Below is a small trained network, with its code and all its weights. Each question gives an input and a class and asks what happens when units are switched off, that is, made to give their printed mean instead of their output.

import numpy as np


def w(rows, s, z=0):
    codes = np.array(rows[::2]) - 128.0
    scale = np.full(codes.shape[1], s)
    scale[-1] = z or s
    return codes * scale


def f(y):
    return y / 2 * (1 + np.tanh(0.7978845608 * (y + 0.044715 * y**3)))


def log_softmax(a):
    a = a - a.max(-1, keepdims=True)
    return a - np.log(np.exp(a).sum(-1, keepdims=True))


def net(x, mask):
    res = np.array(x, float).reshape(1, 5) / 4 @ E
    y = f(res @ A[0][:, :-1].T + A[0][:, -1])
    res = res + np.where(mask, y, B[0][:, -1]) @ B[0][:, :-1]
    return log_softmax(res[-1] @ U[:, :-1].T + U[:, -1])


A, B = {}, {}
E = w([
[2,108,62],'x0',
[129,128,127],'x1',
[162,23,122],'x2',
[129,126,128],'x3',
[68,110,202],'x4',
],0.0089)
A[0] = w([
[169,172,38,69],'N1',
[143,47,126,65],'N2',
[86,109,64,61],'N3',
[128,31,146,241],'N4',
[121,199,124,43],'N5',
[101,160,177,242],'N6',
[177,117,218,128],'N7',
[100,156,114,3],'N8',
[148,67,112,60],'N9',
[169,16,103,70],'N10',
[151,52,120,180],'N11',
[72,108,45,50],'N12',
[172,139,38,137],'N13',
[118,195,126,53],'N14',
[58,114,117,114],'N15',
[212,171,158,98],'N16',
[73,111,254,174],'N17',
[215,20,109,225],'N18',
[36,96,116,146],'N19',
[105,225,155,198],'N20',
],0.011,0.0025)
B[0] = w([
[125,2,99,180],'N1',
[44,121,163,172],'N2',
[238,213,206,175],'N3',
[48,144,111,217],'N4',
[36,77,217,151],'N5',
[80,82,104,172],'N6',
[223,200,121,196],'N7',
[121,143,161,129],'N8',
[64,111,195,155],'N9',
[54,134,183,211],'N10',
[45,182,140,190],'N11',
[247,180,197,197],'N12',
[125,35,75,185],'N13',
[7,121,192,150],'N14',
[205,135,143,185],'N15',
[149,159,148,204],'N16',
[200,17,6,213],'N17',
[110,154,116,254],'N18',
[232,172,139,220],'N19',
[28,118,132,201],'N20',
],0.0069,0.0073)
U = w([
[208,235,241,76],'0',
[102,164,110,254],'1',
[1,162,220,77],'2',
[142,38,27,76],'3',
],0.0094,0.0075)

Each question gives the input, the list of numbers given to net, and the class t.
The units are the neurons (one row each of A and B). Each row of codes is followed by its name. A weight is (code - 128) times the scale printed after its matrix; where a second scale follows, it is the last column's (A, B and U).
mask holds one flag per neuron, in row order. A switched-off neuron (its flag False) gives its mean, the last column of its row in B, instead of its output. The means were averaged over made-up inputs and are rounded, as every weight is.
A unit's drop is (log p(t) with every unit on - log p(t) with that unit switched off) / (log p(t) with every unit on - log p(t) with every unit switched off).
The circuit of an input: a set's keep is (log p(t) with only the set's units on - log p(t) with every unit switched off) / (log p(t) with every unit on - log p(t) with every unit switched off). Starting from the 12 units with the biggest drops (on a tie, the unit counted first), units are removed one at a time, each time the one whose removal leaves the highest keep (on an exact tie, the one counted first), for as long as the keep stays at least 0.8.
units of the circuit, in order: the units of the circuit, biggest drop first
unit that matters most: the unit with the biggest drop
top k neurons: the k neurons with the biggest drops, biggest first
drop when u is switched off: that unit's drop, to one decimal
input [8,3,-7,1,0], class 0: units of the circuit, in order : N12, N19
input [1,-5,-4,-1,8], class 3: units of the circuit, in order : N17
input [7,0,-3,7,-5], class 0: units of the circuit, in order : N12, N3
input [8,4,8,6,3], class 0: top 3 neurons : N19, N12, N3
input [7,-4,-5,5,4], class 0: units of the circuit, in order : N19, N12
input [-5,-3,-4,-2,-6], class 3: units of the circuit, in order : N1, N13
input [-2,1,-6,4,2], class 2: units of the circuit, in order : N20, N19
input [-4,0,-7,4,6], class 2: top 4 neurons : N20, N14, N5, N19
input [-5,-6,-6,7,4], class 1: units of the circuit, in order : N17, N12
input [-7,-4,-8,-8,4], class 1: top 2 neurons : N17, N20
input [-6,-6,0,2,-8], class 3: top 2 neurons : N1, N13
input [6,8,-5,-1,7], class 3: top 2 neurons : N17, N6
input [-5,6,-6,2,4], class 2: top 2 neurons : N20, N19
input [3,-1,-3,2,4], class 3: unit that matters most : N17
input [-1,-7,-1,2,6], class 3: drop when N17 is switched off : 0.4
input [-5,3,8,-5,8], class 2: drop when N7 is switched off : -0.3
input [3,-7,-8,1,-7], class 2: drop when N14 is switched off : 0.4
